Here is a tiny trained network, its code and every weight. The questions are about switching its units off for an input and a target symbol, where a switched-off unit gives its printed mean instead of its output.

import numpy as np


def w(rows, s, z=0):
    codes = np.array(rows[::2]) - 128.0
    scale = np.full(codes.shape[1], s)
    scale[-1] = z or s
    return codes * scale


def f(y):
    return np.maximum(y, 0)


def softmax(a):
    e = np.exp(a - a.max(-1, keepdims=True))
    return e / e.sum(-1, keepdims=True)


def log_softmax(a):
    a = a - a.max(-1, keepdims=True)
    return a - np.log(np.exp(a).sum(-1, keepdims=True))


def net(x, mask):
    ids = ['γδεζηθλμξπφψω'.index(c) for c in x.split()]
    T = len(ids)
    res = E[ids] + P[:T]
    u = 0
    for l in range(3):
        q, k, v = (res @ M[l].T for M in (Q, K, V))
        z = softmax(np.where(np.tri(T) > 0, q @ k.T / 4**0.5, -1e9)) @ v
        res = res + np.where(mask[u], z, O[l][:, -1]) @ O[l][:, :-1]
        u += 1
        y = f(res @ A[l][:, :-1].T + A[l][:, -1])
        res = res + np.where(mask[u : u + 8], y, B[l][:, -1]) @ B[l][:, :-1]
        u += 8
    return log_softmax(res[-1] @ U[:, :-1].T + U[:, -1])


Q, K, V, O, A, B = {}, {}, {}, {}, {}, {}
E = w([
[44,90,133,155,129],'γ',
[175,144,135,150,102],'δ',
[128,83,20,176,96],'ε',
[173,249,97,129,94],'ζ',
[119,141,174,63,194],'η',
[58,114,178,86,151],'θ',
[67,180,112,153,145],'λ',
[100,117,184,92,181],'μ',
[152,188,78,190,178],'ξ',
[83,179,82,191,168],'π',
[165,125,97,47,214],'φ',
[80,129,79,90,84],'ψ',
[211,150,66,121,93],'ω',
],0.02)
P = w([
[141,239,253,143,79],'0',
[142,197,207,142,109],'1',
[124,164,162,131,131],'2',
[122,136,145,132,135],'3',
[118,121,134,127,144],'4',
[164,167,192,164,66],'5',
[117,105,123,126,140],'6',
[131,113,137,145,119],'7',
[146,74,135,168,139],'8',
[110,65,102,130,142],'9',
[134,70,126,143,123],'10',
[128,54,113,137,134],'11',
[135,75,128,139,128],'12',
[133,101,146,118,160],'13',
],0.0069)
Q[0] = w([
[177,83,93,179,97],'L0H1',
[246,57,56,61,37],'L0H1',
[68,167,56,83,150],'L0H1',
[166,123,119,48,2],'L0H1',
],0.008)
K[0] = w([
[184,73,126,196,66],'L0H1',
[245,106,3,111,76],'L0H1',
[6,85,77,48,154],'L0H1',
[134,159,109,76,24],'L0H1',
],0.0066)
V[0] = w([
[164,121,122,77,93],'L0H1',
[129,150,77,75,58],'L0H1',
[1,131,113,152,172],'L0H1',
[140,126,142,194,140],'L0H1',
],0.0096)
O[0] = w([
[192,255,17,130,188,124],'L0H1',
[169,171,160,91,158,251],'L0H1',
[179,143,104,149,144,214],'L0H1',
[151,199,148,45,162,63],'L0H1',
],0.007,0.0019)
A[0] = w([
[30,169,138,153,104,36],'L0N1',
[94,103,83,91,145,110],'L0N2',
[168,94,157,155,192,123],'L0N3',
[216,159,141,175,33,96],'L0N4',
[109,149,135,254,133,237],'L0N5',
[131,81,124,82,111,253],'L0N6',
[48,110,153,181,183,108],'L0N7',
[201,139,55,43,136,174],'L0N8',
],0.0093,0.0045)
B[0] = w([
[111,58,99,193,49,154],'L0N1',
[149,205,157,128,77,160],'L0N2',
[73,160,79,113,118,162],'L0N3',
[141,90,103,103,215,193],'L0N4',
[103,238,113,122,83,246],'L0N5',
[157,175,139,78,130,202],'L0N6',
[255,194,142,138,41,188],'L0N7',
[173,132,141,128,192,254],'L0N8',
],0.0082,0.0065)
Q[1] = w([
[81,82,127,63,113],'L1H1',
[147,196,107,108,83],'L1H1',
[86,1,130,212,109],'L1H1',
[73,170,132,145,133],'L1H1',
],0.0098)
K[1] = w([
[128,173,101,134,186],'L1H1',
[186,39,129,121,178],'L1H1',
[3,225,179,158,151],'L1H1',
[75,77,201,73,136],'L1H1',
],0.0079)
V[1] = w([
[134,115,223,209,125],'L1H1',
[175,101,238,138,41],'L1H1',
[71,225,255,98,99],'L1H1',
[162,187,1,120,156],'L1H1',
],0.006)
O[1] = w([
[235,2,142,160,160,62],'L1H1',
[128,12,73,53,18,69],'L1H1',
[76,72,203,214,239,105],'L1H1',
[119,68,33,79,68,244],'L1H1',
],0.0049,0.011)
A[1] = w([
[114,84,147,43,200,88],'L1N1',
[134,99,167,70,68,55],'L1N2',
[11,93,162,119,107,253],'L1N3',
[121,138,104,57,96,93],'L1N4',
[93,166,148,157,139,173],'L1N5',
[35,76,65,68,63,204],'L1N6',
[131,141,138,138,254,142],'L1N7',
[78,163,166,115,59,195],'L1N8',
],0.0099,0.0043)
B[1] = w([
[52,165,103,91,41,167],'L1N1',
[162,194,121,139,206,138],'L1N2',
[141,21,103,75,217,162],'L1N3',
[80,99,181,206,97,238],'L1N4',
[93,85,109,165,115,209],'L1N5',
[121,135,87,124,254,210],'L1N6',
[86,161,160,102,57,210],'L1N7',
[134,53,36,92,121,254],'L1N8',
],0.0082,0.0072)
Q[2] = w([
[176,158,187,170,111],'L2H1',
[73,21,245,153,145],'L2H1',
[1,120,70,6,169],'L2H1',
[158,88,82,23,135],'L2H1',
],0.0057)
K[2] = w([
[58,42,196,245,63],'L2H1',
[103,141,245,253,136],'L2H1',
[189,117,80,111,103],'L2H1',
[93,107,51,106,64],'L2H1',
],0.0061)
V[2] = w([
[105,129,139,137,44],'L2H1',
[97,162,128,194,171],'L2H1',
[177,147,142,247,101],'L2H1',
[65,116,110,184,167],'L2H1',
],0.014)
O[2] = w([
[132,126,186,244,2,120],'L2H1',
[90,162,190,157,204,128],'L2H1',
[198,148,86,203,119,2],'L2H1',
[22,67,46,172,156,111],'L2H1',
],0.009,0.0099)
A[2] = w([
[44,109,132,153,148,175],'L2N1',
[130,191,213,131,103,24],'L2N2',
[57,153,192,48,110,219],'L2N3',
[153,69,106,210,165,4],'L2N4',
[129,153,165,177,42,152],'L2N5',
[120,254,116,181,111,56],'L2N6',
[94,89,240,80,135,185],'L2N7',
[144,148,120,171,61,11],'L2N8',
],0.0091,0.004)
B[2] = w([
[87,48,74,203,134,188],'L2N1',
[126,184,73,81,113,154],'L2N2',
[118,51,156,213,106,255],'L2N3',
[112,130,97,79,86,138],'L2N4',
[202,254,176,136,95,151],'L2N5',
[106,84,214,110,214,197],'L2N6',
[194,138,121,165,140,168],'L2N7',
[110,158,121,99,93,141],'L2N8',
],0.0067,0.015)
U = w([
[155,81,98,118,57,9],'γ',
[189,129,168,175,137,229],'δ',
[168,167,76,158,186,38],'ε',
[86,153,213,95,185,58],'ζ',
[92,89,208,137,91,119],'η',
[178,56,160,105,145,124],'θ',
[102,140,91,159,59,22],'λ',
[178,78,178,155,142,207],'μ',
[105,172,149,191,148,253],'ξ',
[119,187,106,201,84,118],'π',
[36,135,211,91,40,7],'φ',
[3,97,163,54,131,106],'ψ',
[140,136,136,2,84,189],'ω',
],0.0089,0.0049)

Each question gives the input, a string of symbols that net reads in full, and the target symbol t.
The units are the heads (4 rows each of Q, K, V and O) and the neurons (one row each of A and B). Each row of codes is followed by its name. A weight is (code - 128) times the scale printed after its matrix; where a second scale follows, it is the last column's (O, A, B and U).
mask holds one flag per unit, layer by layer, with each layer's heads first. A switched-off unit (its flag False) gives its mean, the last column of its rows in O or B, instead of its output. The means were averaged over made-up inputs and are rounded, as every weight is.
A unit's drop is (log p(t) with every unit on - log p(t) with that unit switched off) / (log p(t) with every unit on - log p(t) with every unit switched off).
The circuit of an input: a set's keep is (log p(t) with only the set's units on - log p(t) with every unit switched off) / (log p(t) with every unit on - log p(t) with every unit switched off). Starting from the 12 units with the biggest drops (on a tie, the unit counted first), units are removed one at a time, each time the one whose removal leaves the highest keep (on an exact tie, the one counted first), for as long as the keep stays at least 0.8.
circuit, biggest first: the units of the circuit, biggest drop first
unit that matters most: the unit with the biggest drop
k most important neurons: the k neurons with the biggest drops, biggest first
top k neurons in layer l: the k neurons of layer l with the biggest drops, biggest first
input ζ ψ ψ ε, target ψ: top 3 neurons in layer 1	L1N8, L1N6, L1N3
input ψ ξ ψ γ ψ ξ ε ζ ω ε, target ω: unit that matters most	L0N8
input φ ξ ψ π ψ ψ ψ ζ, target ψ: circuit, biggest first	L2H1, L1N6
input λ ψ ψ θ ψ ζ ψ ψ δ ω λ, target ω: 3 most important neurons	L0N5, L0N8, L2N3
input ζ ψ ψ π γ ξ γ θ ψ ω π, target ω: circuit, biggest first	L0N5, L2H1, L1H1, L0N4
input ξ ε ε, target ε: top 2 neurons in layer 1	L1N6, L1N7
input ψ ε ψ ψ ψ λ φ ξ ξ η ω, target ω: circuit, biggest first	L0N4, L1H1, L2H1
input μ ψ γ π ψ π, target ψ: circuit, biggest first	L2H1, L1N6
input μ ξ ψ ψ ω ω ζ η η ξ π μ ψ, target ω: circuit, biggest first	L2H1, L0N4
input ψ μ η, target η: circuit, biggest first	L2N3, L1H1, L1N7
input η η ξ φ ψ ψ ξ ω ω φ, target ω: 3 most important neurons	L0N8, L0N5, L2N2
input λ ξ ω ζ, target ω: circuit, biggest first	L1H1, L2H1, L0N4
input ξ ξ ψ ξ η ψ ε η ω δ, target ω: 2 most important neurons	L2N1, L0N8
input ψ μ ω, target ω: circuit, biggest first	L2H1, L0N4, L1H1
input φ λ ξ γ φ ξ, target φ: top 3 neurons in layer 0	L0N5, L0N7, L0N8
input ξ γ γ π, target π: circuit, biggest first	L0N7, L2H1, L1N6
input μ μ π ε γ, target γ: 2 most important neurons	L0N7, L1N3
input μ δ π ξ ε ξ φ ξ η ψ δ ω ζ, target ω: circuit, biggest first	L2H1
input ψ λ λ π, target π: circuit, biggest first	L2H1, L0N1
input ψ η ψ γ ζ ζ π μ φ δ φ ω π, target ω: top neuron in layer 1	L1N8
input ε ξ ε μ θ ξ ξ ξ ξ δ ω ξ, target ω: circuit, biggest first	L2H1, L0N4, L1H1
input ψ ω φ ω θ, target ω: circuit, biggest first	L2H1, L1H1
input δ π ψ ψ ε ξ ψ θ ψ ω ψ, target ω: circuit, biggest first	L2H1, L1H1, L0N4
input μ λ ψ ψ μ θ, target θ: top 2 neurons in layer 1	L1N3, L1N4
input φ δ ψ ζ, target ζ: top 2 neurons in layer 0	L0N8, L0N5
input δ ψ ψ π φ ψ π, target φ: 3 most important neurons	L0N7, L0N5, L0N8
input ξ φ η π λ ψ λ η ω ξ ψ γ μ ξ, target ψ: top 3 neurons in layer 2	L2N6, L2N7, L2N5
